Below is a small trained network, with its code and all its weights. Each question gives an input and a class and asks what happens when units are switched off, that is, made to give their printed mean instead of their output.

import numpy as np


def w(rows, s, z=0):
    codes = np.array(rows[::2]) - 128.0
    scale = np.full(codes.shape[1], s)
    scale[-1] = z or s
    return codes * scale


def norm(h):
    return h / np.sqrt((h * h).mean(-1, keepdims=True) + 1e-5)


def f(y):
    return np.maximum(y, 0)


def log_softmax(a):
    a = a - a.max(-1, keepdims=True)
    return a - np.log(np.exp(a).sum(-1, keepdims=True))


def net(x, mask):
    res = np.array(x, float).reshape(1, 5) / 4 @ E
    u = 0
    for l in range(3):
        y = f(norm(res) @ A[l][:, :-1].T + A[l][:, -1])
        res = res + np.where(mask[u : u + 9], y, B[l][:, -1]) @ B[l][:, :-1]
        u += 9
    return log_softmax(norm(res)[-1] @ U[:, :-1].T + U[:, -1])


A, B = {}, {}
E = w([
[212,200,145,188,30],'x0',
[229,47,218,96,200],'x1',
[1,239,205,91,141],'x2',
[137,142,109,155,138],'x3',
[137,144,105,164,140],'x4',
],0.0065)
A[0] = w([
[85,54,62,85,152,77],'L0N0',
[128,155,151,255,157,252],'L0N1',
[166,108,74,147,160,186],'L0N2',
[129,109,129,173,118,81],'L0N3',
[105,91,191,124,94,156],'L0N4',
[81,113,76,83,112,79],'L0N5',
[97,133,165,110,163,122],'L0N6',
[130,71,89,106,176,79],'L0N7',
[9,135,149,59,153,93],'L0N8',
],0.0099,0.0022)
B[0] = w([
[130,179,2,138,72,226],'L0N0',
[117,96,139,67,110,208],'L0N1',
[104,130,143,96,78,208],'L0N2',
[146,154,159,85,133,144],'L0N3',
[137,134,124,99,96,171],'L0N4',
[134,96,154,156,59,180],'L0N5',
[156,124,89,146,157,185],'L0N6',
[165,89,66,41,139,207],'L0N7',
[93,137,110,146,161,254],'L0N8',
],0.0088,0.0057)
A[1] = w([
[96,218,75,95,216,208],'L1N0',
[219,161,93,165,85,150],'L1N1',
[175,122,126,98,152,92],'L1N2',
[161,73,169,154,150,111],'L1N3',
[176,100,88,96,172,252],'L1N4',
[143,124,88,100,232,90],'L1N5',
[129,125,118,70,88,97],'L1N6',
[142,2,103,136,32,150],'L1N7',
[127,177,220,133,128,78],'L1N8',
],0.0095,0.0039)
B[1] = w([
[132,92,203,130,103,234],'L1N0',
[111,80,175,128,165,210],'L1N1',
[70,3,115,122,167,163],'L1N2',
[77,138,150,147,22,153],'L1N3',
[105,192,165,121,112,242],'L1N4',
[67,145,186,31,214,181],'L1N5',
[89,128,114,159,110,180],'L1N6',
[141,113,79,149,145,254],'L1N7',
[205,179,88,123,189,166],'L1N8',
],0.0081,0.0069)
A[2] = w([
[158,123,52,142,121,115],'L2N0',
[166,120,99,165,93,57],'L2N1',
[163,145,182,178,180,5],'L2N2',
[225,126,121,155,38,88],'L2N3',
[106,125,100,248,83,33],'L2N4',
[128,160,151,66,128,202],'L2N5',
[139,156,205,166,113,207],'L2N6',
[86,122,108,122,139,251],'L2N7',
[88,195,135,115,126,171],'L2N8',
],0.012,0.0021)
B[2] = w([
[123,199,137,113,116,218],'L2N0',
[71,233,193,84,83,185],'L2N1',
[195,121,96,76,159,163],'L2N2',
[90,108,188,131,140,255],'L2N3',
[172,150,124,21,174,209],'L2N4',
[218,204,96,137,140,230],'L2N5',
[131,131,2,182,107,219],'L2N6',
[149,46,131,206,178,235],'L2N7',
[141,100,179,215,109,225],'L2N8',
],0.0087,0.0052)
U = w([
[89,149,11,85,61,217],'0',
[31,91,132,217,156,110],'1',
[98,196,199,34,56,95],'2',
[131,201,106,217,45,132],'3',
[170,33,63,41,168,6],'4',
[112,144,197,99,223,239],'5',
[165,45,212,127,57,144],'6',
[252,186,95,138,155,79],'7',
],0.018,0.0021)

Each question gives the input, the list of numbers given to net, and the class t.
The units are the neurons (one row each of A and B). Each row of codes is followed by its name. A weight is (code - 128) times the scale printed after its matrix; where a second scale follows, it is the last column's (A, B and U).
mask holds one flag per neuron, layer by layer. A switched-off neuron (its flag False) gives its mean, the last column of its row in B, instead of its output. The means were averaged over made-up inputs and are rounded, as every weight is.
A unit's drop is (log p(t) with every unit on - log p(t) with that unit switched off) / (log p(t) with every unit on - log p(t) with every unit switched off).
The circuit of an input: a set's keep is (log p(t) with only the set's units on - log p(t) with every unit switched off) / (log p(t) with every unit on - log p(t) with every unit switched off). Starting from the 12 units with the biggest drops (on a tie, the unit counted first), units are removed one at a time, each time the one whose removal leaves the highest keep (on an exact tie, the one counted first), for as long as the keep stays at least 0.8.
units of the circuit, in order: the units of the circuit, biggest drop first
top k neurons: the k neurons with the biggest drops, biggest first
top k neurons in layer l: the k neurons of layer l with the biggest drops, biggest first
drop of u: that unit's drop, to one decimal
input [2,2,3,-2,-6], class 7: top neuron	(L0N0)
input [2,3,2,5,-2], class 7: top 2 neurons	(L0N0, L1N8)
input [6,2,8,0,1], class 7: units of the circuit, in order	(L1N8, L2N5)
input [-5,-1,6,4,7], class 1: top 2 neurons	(L0N7, L2N4)
input [4,2,4,8,5], class 7: top 3 neurons	(L0N0, L1N8, L0N2)
input [4,-2,0,-4,0], class 2: top 3 neurons	(L1N5, L1N4, L0N8)
input [1,2,3,-3,5], class 7: top 3 neurons in layer 1	(L1N1, L1N8, L1N2)
input [8,1,8,8,-4], class 7: top 3 neurons in layer 0	(L0N0, L0N2, L0N5)
input [4,4,0,0,4], class 6: top 2 neurons	(L1N5, L0N1)
input [5,1,0,-2,6], class 6: top 4 neurons in layer 1	(L1N5, L1N4, L1N1, L1N3)
input [5,1,-5,-8,6], class 6: top 3 neurons in layer 1	(L1N1, L1N8, L1N2)
input [7,2,7,-2,8], class 7: units of the circuit, in order	(L1N8, L0N0, L2N2)
input [-8,0,0,0,3], class 0: top 2 neurons	(L0N0, L0N7)
input [-7,0,-7,-5,4], class 0: units of the circuit, in order	(L0N0)
input [0,-1,5,-5,-3], class 1: top 2 neurons	(L0N8, L1N4)
input [-8,0,-5,-2,2], class 0: top 2 neurons in layer 0	(L0N0, L0N2)
input [8,-7,0,6,-8], class 2: top 3 neurons	(L2N4, L1N5, L1N4)
input [-2,-2,5,-7,-1], class 1: drop of L0N8	0.2
input [5,8,-7,8,0], class 6: drop of L1N3	0.1
input [8,1,-3,3,3], class 6: units of the circuit, in order	(L2N3)
